Below are the code and all the weights of a small trained network. Each question names an input and a target symbol and asks about switching units off, where a switched-off unit gives its printed mean instead of its output.

import numpy as np


def w(rows, s, z=0):
    codes = np.array(rows[::2]) - 128.0
    scale = np.full(codes.shape[1], s)
    scale[-1] = z or s
    return codes * scale


def f(y):
    return y / 2 * (1 + np.tanh(0.7978845608 * (y + 0.044715 * y**3)))


def softmax(a):
    e = np.exp(a - a.max(-1, keepdims=True))
    return e / e.sum(-1, keepdims=True)


def log_softmax(a):
    a = a - a.max(-1, keepdims=True)
    return a - np.log(np.exp(a).sum(-1, keepdims=True))


def net(x, mask):
    ids = ['αβγδεζθλμξπστψω'.index(c) for c in x.split()]
    T = len(ids)
    res = E[ids] + P[:T]
    u = 0
    for l in range(2):
        q, k, v = (res @ M[l].T for M in (Q, K, V))
        z = softmax(np.where(np.tri(T) > 0, q @ k.T / 3**0.5, -1e9)) @ v
        res = res + np.where(mask[u], z, O[l][:, -1]) @ O[l][:, :-1]
        u += 1
        y = f(res @ A[l][:, :-1].T + A[l][:, -1])
        res = res + np.where(mask[u : u + 8], y, B[l][:, -1]) @ B[l][:, :-1]
        u += 8
    return log_softmax(res[-1] @ U[:, :-1].T + U[:, -1])


Q, K, V, O, A, B = {}, {}, {}, {}, {}, {}
E = w([
[250,218,120,102],'α',
[216,37,170,158],'β',
[110,135,72,34],'γ',
[67,87,109,205],'δ',
[103,197,90,165],'ε',
[135,150,63,149],'ζ',
[107,9,112,118],'θ',
[187,210,130,171],'λ',
[138,159,63,150],'μ',
[94,118,148,240],'ξ',
[139,179,60,150],'π',
[253,137,121,93],'σ',
[139,156,63,149],'τ',
[136,152,63,150],'ψ',
[137,161,63,151],'ω',
],0.018)
P = w([
[210,65,2,153],'0',
[183,88,14,150],'1',
[168,102,32,157],'2',
[160,110,47,151],'3',
[154,118,62,145],'4',
[151,128,77,141],'5',
[145,130,92,136],'6',
[141,139,108,131],'7',
[139,143,121,123],'8',
[136,149,135,115],'9',
[135,154,153,108],'10',
[129,156,156,110],'11',
],0.0083)
Q[0] = w([
[135,2,179,75],'L0H1',
[122,40,182,187],'L0H1',
[2,27,148,99],'L0H1',
],0.0082)
K[0] = w([
[159,70,90,128],'L0H1',
[126,121,122,170],'L0H1',
[75,92,10,150],'L0H1',
],0.014)
V[0] = w([
[1,194,169,220],'L0H1',
[129,84,232,178],'L0H1',
[211,114,72,180],'L0H1',
],0.005)
O[0] = w([
[176,109,136,86,15],'L0H1',
[159,58,230,238,17],'L0H1',
[223,2,131,38,253],'L0H1',
],0.0065,0.0051)
A[0] = w([
[100,116,247,170,4],'L0N1',
[47,200,104,199,42],'L0N2',
[78,183,128,83,151],'L0N3',
[90,67,192,160,168],'L0N4',
[168,128,163,87,119],'L0N5',
[119,140,129,184,129],'L0N6',
[79,79,171,231,168],'L0N7',
[56,56,83,155,98],'L0N8',
],0.013,0.0034)
B[0] = w([
[40,37,81,211,140],'L0N1',
[211,58,205,83,145],'L0N2',
[66,163,40,164,254],'L0N3',
[151,120,90,12,204],'L0N4',
[121,64,185,2,145],'L0N5',
[166,81,142,179,136],'L0N6',
[62,91,65,97,234],'L0N7',
[190,167,125,29,242],'L0N8',
],0.0078,0.004)
Q[1] = w([
[168,170,28,96],'L1H1',
[90,128,250,123],'L1H1',
[98,133,117,108],'L1H1',
],0.018)
K[1] = w([
[42,182,248,70],'L1H1',
[228,141,13,147],'L1H1',
[57,102,74,86],'L1H1',
],0.011)
V[1] = w([
[159,160,196,175],'L1H1',
[120,1,49,120],'L1H1',
[35,111,157,190],'L1H1',
],0.0099)
O[1] = w([
[210,138,85,121,4],'L1H1',
[100,70,183,160,248],'L1H1',
[126,88,7,143,32],'L1H1',
],0.011,0.018)
A[1] = w([
[67,174,124,250,128],'L1N1',
[187,62,182,177,169],'L1N2',
[150,92,161,111,22],'L1N3',
[217,219,146,173,50],'L1N4',
[176,145,219,91,102],'L1N5',
[183,113,110,204,115],'L1N6',
[239,143,175,106,189],'L1N7',
[131,25,73,145,2],'L1N8',
],0.012,0.0075)
B[1] = w([
[161,105,83,26,207],'L1N1',
[207,114,107,134,239],'L1N2',
[127,156,95,108,169],'L1N3',
[27,50,108,91,152],'L1N4',
[145,199,79,106,253],'L1N5',
[133,252,139,97,125],'L1N6',
[80,101,176,197,182],'L1N7',
[90,209,112,102,154],'L1N8',
],0.011,0.015)
U = w([
[90,216,120,138,52],'α',
[189,97,113,102,100],'β',
[93,109,126,65,165],'γ',
[127,86,251,121,211],'δ',
[124,181,3,123,247],'ε',
[122,136,125,125,50],'ζ',
[145,215,32,4,14],'θ',
[89,121,116,239,194],'λ',
[124,129,142,128,61],'μ',
[123,1,67,164,141],'ξ',
[123,144,115,141,106],'π',
[149,188,138,161,107],'σ',
[122,130,122,126,59],'τ',
[124,136,131,121,54],'ψ',
[124,133,126,129,64],'ω',
],0.0093,0.012)

Each question gives the input, a string of symbols that net reads in full, and the target symbol t.
The units are the heads (3 rows each of Q, K, V and O) and the neurons (one row each of A and B). Each row of codes is followed by its name. A weight is (code - 128) times the scale printed after its matrix; where a second scale follows, it is the last column's (O, A, B and U).
mask holds one flag per unit, layer by layer, with each layer's heads first. A switched-off unit (its flag False) gives its mean, the last column of its rows in O or B, instead of its output. The means were averaged over made-up inputs and are rounded, as every weight is.
A unit's drop is (log p(t) with every unit on - log p(t) with that unit switched off) / (log p(t) with every unit on - log p(t) with every unit switched off).
The circuit of an input: a set's keep is (log p(t) with only the set's units on - log p(t) with every unit switched off) / (log p(t) with every unit on - log p(t) with every unit switched off). Starting from the 12 units with the biggest drops (on a tie, the unit counted first), units are removed one at a time, each time the one whose removal leaves the highest keep (on an exact tie, the one counted first), for as long as the keep stays at least 0.8.
units of the circuit, in order: the units of the circuit, biggest drop first
most important unit: the unit with the biggest drop
top k neurons: the k neurons with the biggest drops, biggest first
top k neurons in layer l: the k neurons of layer l with the biggest drops, biggest first
input γ θ ξ γ ξ ξ μ π ζ, target ξ: most important unit	L1H1
input π μ π ω ε ζ ε π, target ε: top 2 neurons in layer 0	(L0N8, L0N4)
input ψ θ σ β ψ β ε π τ γ ξ ψ, target ξ: units of the circuit, in order	(L1H1, L1N5, L0N7)
input ζ λ ξ ξ μ ψ ξ θ π, target θ: top 2 neurons in layer 0	(L0N6, L0N8)
input μ α π, target α: top 2 neurons	(L1N5, L0N5)
input ε π γ ω θ γ θ ψ, target θ: top 3 neurons	(L0N8, L1N1, L1N5)
input τ ψ θ π ψ, target θ: top 4 neurons	(L0N8, L1N5, L1N7, L1N1)
input β λ γ γ γ ψ π β, target β: units of the circuit, in order	(L1N2, L0H1, L1H1)
input ξ ψ π σ γ ξ μ, target ξ: top 3 neurons	(L0N3, L1N5, L0N7)
input δ ε δ γ β ω θ γ α ξ ξ, target γ: units of the circuit, in order	(L1N8, L0N7, L1H1, L0N2)
input α τ π π π γ, target δ: top 4 neurons in layer 1	(L1N5, L1N3, L1N1, L1N8)
input π ω τ β θ μ π, target θ: top 3 neurons	(L0N8, L1N5, L1N1)
input π μ ψ, target δ: top 3 neurons in layer 1	(L1N5, L1N1, L1N3)
input ξ γ ω λ γ γ α γ μ ε τ, target ε: units of the circuit, in order	(L1H1)
input ξ ε γ ω θ ω ω, target θ: top 2 neurons in layer 0	(L0N8, L0N3)
input β γ γ μ ξ π, target ξ: top 3 neurons in layer 0	(L0N3, L0N7, L0N4)
input ξ γ β γ ξ λ σ λ δ ξ, target ε: top 3 neurons	(L1N8, L0N1, L0N7)
input θ ε π θ μ ξ ω π α, target α: top 4 neurons	(L1N5, L1N7, L0N5, L1N1)
input ξ α π θ α π ξ σ, target σ: top 3 neurons	(L1N5, L1N7, L0N5)
input α γ ξ ψ ζ, target δ: units of the circuit, in order	(L1N5)
input π θ θ γ π ξ ξ λ θ β, target β: top 2 neurons in layer 1	(L1N2, L1N5)
input ξ θ μ, target θ: top 4 neurons	(L0N8, L1N5, L1N1, L1N7)
input σ γ τ γ μ, target δ: top 3 neurons in layer 1	(L1N5, L1N3, L1N8)
input μ γ π, target δ: top 2 neurons in layer 0	(L0N2, L0N3)
input ξ τ δ ξ ω β ξ π γ π θ μ, target θ: top 2 neurons	(L1N5, L1N1)
input τ β λ ω π λ μ, target λ: top 2 neurons	(L1N7, L1N1)
input ξ β ω, target δ: top neuron	(L1N8)
input λ π λ π, target λ: top 2 neurons in layer 1	(L1N1, L1N7)
input ε γ μ σ θ δ λ γ θ τ, target θ: top 4 neurons in layer 1	(L1N1, L1N5, L1N7, L1N4)
